Below are the code and all the weights of a small trained network. Each question names an input and a target symbol and asks about switching units off, where a switched-off unit gives its printed mean instead of its output.

import numpy as np


def w(rows, s, z=0):
    codes = np.array(rows[::2]) - 128.0
    scale = np.full(codes.shape[1], s)
    scale[-1] = z or s
    return codes * scale


def f(y):
    return np.maximum(y, 0)


def softmax(a):
    e = np.exp(a - a.max(-1, keepdims=True))
    return e / e.sum(-1, keepdims=True)


def log_softmax(a):
    a = a - a.max(-1, keepdims=True)
    return a - np.log(np.exp(a).sum(-1, keepdims=True))


def net(x, mask):
    ids = ['ΔΘΠΩαβγεζηλμστφψ'.index(c) for c in x.split()]
    T = len(ids)
    res = E[ids] + P[:T]
    u = 0
    for l in range(3):
        r = res
        for j in range(2):
            rows = slice(2 * j, 2 * j + 2)
            q, k, v = (r @ M[l][rows].T for M in (Q, K, V))
            z = softmax(np.where(np.tri(T) > 0, q @ k.T / 2**0.5, -1e9)) @ v
            o = O[l][rows]
            res = res + np.where(mask[u + j], z, o[:, -1]) @ o[:, :-1]
        u += 2
        y = f(res @ A[l][:, :-1].T + A[l][:, -1])
        res = res + np.where(mask[u : u + 4], y, B[l][:, -1]) @ B[l][:, :-1]
        u += 4
    return log_softmax(res[-1] @ U[:, :-1].T + U[:, -1])


Q, K, V, O, A, B = {}, {}, {}, {}, {}, {}
E = w([
[143,6,115,146,143,107,96],'Δ',
[109,23,123,168,178,111,107],'Θ',
[151,116,127,89,143,160,127],'Π',
[100,154,152,167,107,141,137],'Ω',
[102,91,145,194,153,88,91],'α',
[188,151,137,110,125,115,66],'β',
[112,110,169,104,124,154,146],'γ',
[143,226,148,124,164,131,65],'ε',
[215,117,129,43,115,141,145],'ζ',
[59,177,112,130,208,108,193],'η',
[182,122,120,61,135,151,127],'λ',
[142,167,109,188,144,149,127],'μ',
[176,98,134,64,124,152,140],'σ',
[154,92,156,68,117,148,143],'τ',
[191,136,189,154,79,112,146],'φ',
[106,87,181,92,115,150,149],'ψ',
],0.026)
P = w([
[94,168,99,107,43,98,147],'0',
[109,151,125,93,86,73,152],'1',
[44,151,111,115,19,178,85],'2',
[151,139,142,99,129,91,155],'3',
[52,103,143,102,34,200,76],'4',
[182,137,153,104,163,95,143],'5',
[74,84,157,97,64,212,66],'6',
[189,114,187,87,182,87,139],'7',
[110,106,146,123,102,219,41],'8',
[216,104,206,93,206,85,138],'9',
[118,55,179,102,111,225,42],'10',
[239,100,223,104,230,80,132],'11',
[137,35,190,109,129,235,32],'12',
[253,96,223,116,245,100,133],'13',
],0.012)
Q[0] = w([
[93,211,63,173,85,74,110],'L0H1',
[77,151,220,97,124,127,59],'L0H1',
[146,141,61,146,121,144,184],'L0H2',
[180,107,204,166,205,2,98],'L0H2',
],0.0079)
K[0] = w([
[99,136,86,141,107,119,141],'L0H1',
[168,161,245,86,142,109,84],'L0H1',
[169,172,138,135,65,92,172],'L0H2',
[99,47,61,95,157,198,215],'L0H2',
],0.011)
V[0] = w([
[54,123,25,141,64,121,196],'L0H1',
[49,117,255,130,101,109,97],'L0H1',
[115,82,83,98,178,175,167],'L0H2',
[108,155,174,101,141,61,41],'L0H2',
],0.0042)
O[0] = w([
[72,85,146,55,53,112,154,1],'L0H1',
[158,1,166,148,126,155,204,140],'L0H1',
[203,123,145,175,191,132,147,133],'L0H2',
[128,225,98,148,156,186,75,159],'L0H2',
],0.0068,0.0052)
A[0] = w([
[76,90,139,254,134,46,117,254],'L0N1',
[85,93,83,148,161,214,148,151],'L0N2',
[116,87,200,110,91,212,44,209],'L0N3',
[29,101,93,194,210,143,171,104],'L0N4',
],0.0083,0.0049)
B[0] = w([
[171,108,123,40,161,219,108,198],'L0N1',
[191,180,162,28,62,56,100,164],'L0N2',
[255,254,21,147,142,167,70,255],'L0N3',
[156,213,244,11,68,22,99,160],'L0N4',
],0.0082,0.011)
Q[1] = w([
[95,52,168,155,2,4,105],'L1H1',
[84,122,97,173,145,70,13],'L1H1',
[72,45,242,201,113,44,100],'L1H2',
[94,106,148,145,81,138,42],'L1H2',
],0.0086)
K[1] = w([
[25,127,117,128,39,180,88],'L1H1',
[86,132,115,81,5,205,162],'L1H1',
[43,136,51,74,76,109,176],'L1H2',
[111,168,79,71,2,165,109],'L1H2',
],0.0073)
V[1] = w([
[207,158,106,117,126,95,143],'L1H1',
[127,74,113,16,115,115,152],'L1H1',
[165,151,10,117,134,4,103],'L1H2',
[2,136,136,43,201,229,47],'L1H2',
],0.0078)
O[1] = w([
[76,46,179,190,148,79,192,246],'L1H1',
[195,88,165,148,90,105,157,196],'L1H1',
[125,59,73,173,139,57,137,191],'L1H2',
[92,137,167,120,150,162,6,116],'L1H2',
],0.013)
A[1] = w([
[254,103,69,213,92,209,93,65],'L1N1',
[109,19,123,86,125,203,121,128],'L1N2',
[184,162,46,139,107,169,117,29],'L1N3',
[188,95,103,145,104,164,100,255],'L1N4',
],0.0068,0.0029)
B[1] = w([
[58,198,172,132,150,81,119,254],'L1N1',
[148,147,1,78,174,179,170,158],'L1N2',
[20,32,148,222,156,59,71,166],'L1N3',
[164,182,114,240,137,144,70,215],'L1N4',
],0.0071,0.017)
Q[2] = w([
[196,165,232,131,169,65,178],'L2H1',
[64,43,75,2,215,200,251],'L2H1',
[42,247,103,164,31,244,140],'L2H2',
[209,106,147,170,91,152,115],'L2H2',
],0.0053)
K[2] = w([
[167,123,149,154,236,182,185],'L2H1',
[29,114,112,120,2,172,175],'L2H1',
[140,163,54,80,30,65,74],'L2H2',
[38,249,241,99,237,94,158],'L2H2',
],0.0056)
V[2] = w([
[57,247,245,140,55,74,155],'L2H1',
[110,145,11,226,188,200,108],'L2H1',
[178,253,163,82,180,65,158],'L2H2',
[174,100,113,116,222,64,110],'L2H2',
],0.0065)
O[2] = w([
[65,114,174,126,153,170,142,4],'L2H1',
[155,160,2,104,189,100,120,167],'L2H1',
[77,179,163,29,8,172,144,207],'L2H2',
[44,119,108,96,63,115,42,250],'L2H2',
],0.0094,0.012)
A[2] = w([
[138,10,121,2,197,172,167,166],'L2N1',
[133,178,26,162,9,161,142,2],'L2N2',
[147,163,107,131,109,232,114,227],'L2N3',
[59,67,98,68,108,105,157,217],'L2N4',
],0.0086,0.0071)
B[2] = w([
[96,204,53,228,158,128,230,178],'L2N1',
[96,121,144,113,139,41,162,254],'L2N2',
[118,116,185,34,255,166,164,174],'L2N3',
[20,115,79,91,164,232,96,209],'L2N4',
],0.0091,0.0092)
U = w([
[204,130,96,76,107,98,122,85],'Δ',
[186,84,153,122,60,133,53,39],'Θ',
[127,86,123,118,147,128,144,199],'Π',
[166,113,171,143,236,108,188,93],'Ω',
[177,104,165,91,171,134,100,140],'α',
[22,80,91,201,135,103,156,1],'β',
[153,119,143,129,181,126,181,192],'γ',
[62,157,79,152,126,184,125,157],'ε',
[108,2,169,154,148,103,103,99],'ζ',
[90,161,82,71,47,155,125,150],'η',
[115,54,133,125,134,122,117,154],'λ',
[140,117,129,127,192,124,183,166],'μ',
[121,64,130,123,132,124,132,185],'σ',
[125,86,126,129,130,135,143,211],'τ',
[96,211,88,182,102,149,219,102],'φ',
[147,115,139,129,167,129,174,174],'ψ',
],0.0093,0.0097)

Each question gives the input, a string of symbols that net reads in full, and the target symbol t.
The units are the heads (2 rows each of Q, K, V and O) and the neurons (one row each of A and B). Each row of codes is followed by its name. A weight is (code - 128) times the scale printed after its matrix; where a second scale follows, it is the last column's (O, A, B and U).
mask holds one flag per unit, layer by layer, with each layer's heads first. A switched-off unit (its flag False) gives its mean, the last column of its rows in O or B, instead of its output. The means were averaged over made-up inputs and are rounded, as every weight is.
A unit's drop is (log p(t) with every unit on - log p(t) with that unit switched off) / (log p(t) with every unit on - log p(t) with every unit switched off).
The circuit of an input: a set's keep is (log p(t) with only the set's units on - log p(t) with every unit switched off) / (log p(t) with every unit on - log p(t) with every unit switched off). Starting from the 12 units with the biggest drops (on a tie, the unit counted first), units are removed one at a time, each time the one whose removal leaves the highest keep (on an exact tie, the one counted first), for as long as the keep stays at least 0.8.
circuit, biggest first: the units of the circuit, biggest drop first
most important unit: the unit with the biggest drop
k most important neurons of layer l: the k neurons of layer l with the biggest drops, biggest first
heads that matter: for each layer, one digit per head in row order, 1 if its drop is at least 0.15 and else 0, layers parted by /
input Π φ β λ ζ τ η ψ γ Δ λ α γ, target α: circuit, biggest first -> L2N3, L1H2, L0N1, L0N3
input Π Δ Δ ζ ζ ζ σ, target Δ: 2 most important neurons of layer 0 -> L0N3, L0N1
input γ Ω Θ Δ, target Ω: most important unit -> L2H2
input Δ Π φ ζ β ε γ ψ, target ε: heads that matter -> 00 / 10 / 00
input Θ μ γ Π Θ η λ β α ζ ζ, target α: circuit, biggest first -> L0N3, L0N1, L1H2, L2N3
input Π Δ μ α φ Θ φ Δ ψ Ω Δ, target Δ: circuit, biggest first -> L2H1, L0N3
input λ Ω γ τ Δ Δ η Δ τ, target Δ: circuit, biggest first -> L2H1, L1N2, L0N1
input τ Π Ω ε ε Δ β β σ μ Π η η μ, target η: heads that matter -> 00 / 01 / 01
input Δ σ ζ ψ γ ζ ε Δ Δ η α, target α: circuit, biggest first -> L0N1, L2N3, L1H2
input ψ Θ β η μ Ω, target η: heads that matter -> 00 / 00 / 01
input Δ ζ γ ε ζ, target ε: heads that matter -> 10 / 10 / 00
input Θ Θ Δ ψ Π Δ τ ζ Ω Ω σ Δ β, target β: circuit, biggest first -> L0N3, L1N1, L1H2, L1N3
input Ω Δ μ β Π φ γ, target φ: heads that matter -> 00 / 01 / 00
input Θ ζ φ Δ Δ Δ ψ γ λ μ γ φ ε, target ε: circuit, biggest first -> L0N3, L1N1, L2H1
input η ψ α η Δ ζ Θ ε, target ζ: circuit, biggest first -> L1H1, L2H1
input ζ β γ τ Θ Ω τ β ψ Δ β η, target Δ: most important unit -> L0N4
input ζ Δ ζ φ ζ τ ε ε τ, target ε: heads that matter -> 00 / 00 / 00
input τ Θ η Ω γ ζ Ω Π η σ ζ Δ φ β, target Δ: circuit, biggest first -> L2H1, L0N1, L1N2
input ε φ η ζ β λ, target ζ: 2 most important neurons of layer 0 -> L0N3, L0N1
input ζ β Δ Δ Δ λ γ ζ η φ ε β γ, target β: most important unit -> L1H2
input λ λ β β ε η μ, target η: heads that matter -> 00 / 10 / 01
input Π σ ζ τ φ λ Π, target φ: circuit, biggest first -> L1H2, L0N3
input τ φ μ β μ, target β: 2 most important neurons of layer 1 -> L1N3, L1N4
input λ β Ω Π λ, target β: heads that matter -> 00 / 01 / 00
input μ η φ ζ Δ ζ γ φ σ Ω η, target η: 2 most important neurons of layer 0 -> L0N4, L0N2
input σ Δ φ ζ μ Δ Δ τ Δ ψ σ, target Δ: circuit, biggest first -> L2H1, L0N3
